Below is a small trained network, with its code and all its weights. Each question gives an input and a class and asks what happens when units are switched off, that is, made to give their printed mean instead of their output.

import numpy as np


def w(rows, s, z=0):
    codes = np.array(rows[::2]) - 128.0
    scale = np.full(codes.shape[1], s)
    scale[-1] = z or s
    return codes * scale


def f(y):
    return y / 2 * (1 + np.tanh(0.7978845608 * (y + 0.044715 * y**3)))


def log_softmax(a):
    a = a - a.max(-1, keepdims=True)
    return a - np.log(np.exp(a).sum(-1, keepdims=True))


def net(x, mask):
    res = np.array(x, float).reshape(1, 8) / 4 @ E
    y = f(res @ A[0][:, :-1].T + A[0][:, -1])
    res = res + np.where(mask, y, B[0][:, -1]) @ B[0][:, :-1]
    return log_softmax(res[-1] @ U[:, :-1].T + U[:, -1])


A, B = {}, {}
E = w([
[74,45,177,87,122,143,139,104,124],'x0',
[144,67,149,113,93,163,94,125,136],'x1',
[157,147,88,236,96,154,107,115,143],'x2',
[214,145,130,70,143,119,144,213,130],'x3',
[125,164,113,79,75,129,140,140,139],'x4',
[198,135,55,91,78,79,19,35,148],'x5',
[66,191,169,74,116,171,104,155,111],'x6',
[121,142,129,82,4,193,130,158,153],'x7',
],0.0045)
A[0] = w([
[130,159,128,81,86,144,134,166,131,199],'neuron 1',
[148,146,113,163,124,116,111,101,132,250],'neuron 2',
[131,108,132,133,126,130,139,134,127,123],'neuron 3',
[100,146,134,173,217,109,172,162,123,135],'neuron 4',
[16,92,146,81,88,147,124,72,124,123],'neuron 5',
[116,127,135,155,175,122,144,146,124,156],'neuron 6',
[136,143,115,171,121,130,108,107,132,204],'neuron 7',
[136,151,107,208,101,136,112,96,131,171],'neuron 8',
[128,128,129,126,130,129,125,128,128,127],'neuron 9',
[133,138,118,167,118,132,112,112,132,182],'neuron 10',
[140,188,131,50,49,135,151,187,134,183],'neuron 11',
[102,143,135,171,212,112,168,159,123,140],'neuron 12',
[200,135,100,125,139,74,112,68,132,138],'neuron 13',
[130,157,131,87,91,142,133,162,133,198],'neuron 14',
[134,142,115,182,114,135,111,105,134,180],'neuron 15',
[127,141,131,105,107,139,127,150,125,185],'neuron 16',
[83,115,135,100,110,136,124,99,120,149],'neuron 17',
[138,131,153,84,185,148,78,150,123,98],'neuron 18',
[154,9,155,163,105,158,166,177,127,83],'neuron 19',
[136,150,108,207,101,136,112,97,131,170],'neuron 20',
[196,118,107,81,148,84,108,82,127,110],'neuron 21',
[136,130,153,83,189,148,78,152,124,90],'neuron 22',
[123,129,135,142,154,131,129,138,124,141],'neuron 23',
],0.013,0.0016)
B[0] = w([
[109,156,91,99,109,187,110,153,112,199],'neuron 1',
[135,152,108,164,96,71,132,140,127,175],'neuron 2',
[134,115,130,138,132,141,128,125,141,133],'neuron 3',
[77,187,155,204,223,148,140,107,113,213],'neuron 4',
[52,141,213,57,61,100,158,78,167,221],'neuron 5',
[113,142,145,160,179,137,143,124,128,164],'neuron 6',
[150,153,128,161,98,94,139,144,122,164],'neuron 7',
[190,147,170,168,85,106,140,153,95,190],'neuron 8',
[129,128,125,122,131,125,134,131,129,128],'neuron 9',
[151,143,131,150,104,105,147,140,115,154],'neuron 10',
[108,200,52,98,86,235,91,176,101,254],'neuron 11',
[83,179,152,196,216,145,144,109,114,207],'neuron 12',
[114,133,54,135,120,19,89,99,148,212],'neuron 13',
[111,149,94,100,112,180,115,148,108,189],'neuron 14',
[165,146,145,158,97,106,141,142,109,167],'neuron 15',
[115,131,114,108,115,161,117,134,111,157],'neuron 16',
[102,134,160,95,104,106,156,133,158,159],'neuron 17',
[176,101,162,71,173,133,118,149,95,153],'neuron 18',
[148,3,88,202,108,200,147,115,195,206],'neuron 19',
[188,147,169,167,86,106,141,153,96,189],'neuron 20',
[107,107,66,80,181,56,87,107,140,198],'neuron 21',
[181,103,167,72,174,134,119,150,97,154],'neuron 22',
[129,131,137,138,157,133,136,122,122,139],'neuron 23',
],0.025,0.006)
U = w([
[199,80,168,45,195,146,97,183,61,2],'0',
[138,112,42,103,148,40,65,74,158,134],'1',
[158,7,118,178,129,187,172,118,203,65],'2',
[77,180,182,190,254,159,173,101,95,107],'3',
[103,180,43,79,91,235,82,217,94,165],'4',
[60,130,225,43,69,124,175,68,181,176],'5',
[238,159,170,191,60,84,159,183,70,199],'6',
],0.0044,0.00081)

Each question gives the input, the list of numbers given to net, and the class t.
The units are the neurons (one row each of A and B). Each row of codes is followed by its name. A weight is (code - 128) times the scale printed after its matrix; where a second scale follows, it is the last column's (A, B and U).
mask holds one flag per neuron, in row order. A switched-off neuron (its flag False) gives its mean, the last column of its row in B, instead of its output. The means were averaged over made-up inputs and are rounded, as every weight is.
A unit's drop is (log p(t) with every unit on - log p(t) with that unit switched off) / (log p(t) with every unit on - log p(t) with every unit switched off).
The circuit of an input: a set's keep is (log p(t) with only the set's units on - log p(t) with every unit switched off) / (log p(t) with every unit on - log p(t) with every unit switched off). Starting from the 12 units with the biggest drops (on a tie, the unit counted first), units are removed one at a time, each time the one whose removal leaves the highest keep (on an exact tie, the one counted first), for as long as the keep stays at least 0.8.
units of the circuit, in order: the units of the circuit, biggest drop first
most important unit: the unit with the biggest drop
k most important neurons: the k neurons with the biggest drops, biggest first
drop of u: that unit's drop, to one decimal
input [-7,3,-7,8,-8,0,3,-5], class 3: most important unit => neuron 4
input [-1,-1,-4,8,-3,2,3,-3], class 0: units of the circuit, in order => neuron 22; neuron 18
input [-1,3,1,-1,-5,6,1,0], class 1: 2 most important neurons => neuron 13; neuron 21
input [2,6,-4,-6,5,4,8,6], class 5: 2 most important neurons => neuron 5; neuron 17
input [8,3,-8,-2,-1,5,7,8], class 5: 2 most important neurons => neuron 5; neuron 17
input [7,-5,8,-6,4,4,6,-3], class 6: units of the circuit, in order => neuron 8; neuron 20
input [-8,-5,5,-4,1,7,-4,-5], class 6: 2 most important neurons => neuron 8; neuron 20
input [-7,-6,0,2,2,6,-2,-5], class 1: 2 most important neurons => neuron 13; neuron 21
input [1,-3,-8,8,-2,-1,0,-6], class 3: 2 most important neurons => neuron 4; neuron 12
input [2,2,8,8,-1,7,4,0], class 1: 2 most important neurons => neuron 13; neuron 21
input [4,1,-5,-1,5,8,4,-1], class 5: drop of neuron 17 => 0.1
input [-3,-1,1,-6,-1,-2,-6,-2], class 6: drop of neuron 8 => 0.3
input [5,-5,7,8,-7,7,0,0], class 1: drop of neuron 21 => 0.3
input [8,1,6,-1,6,-3,4,1], class 5: most important neuron => neuron 5
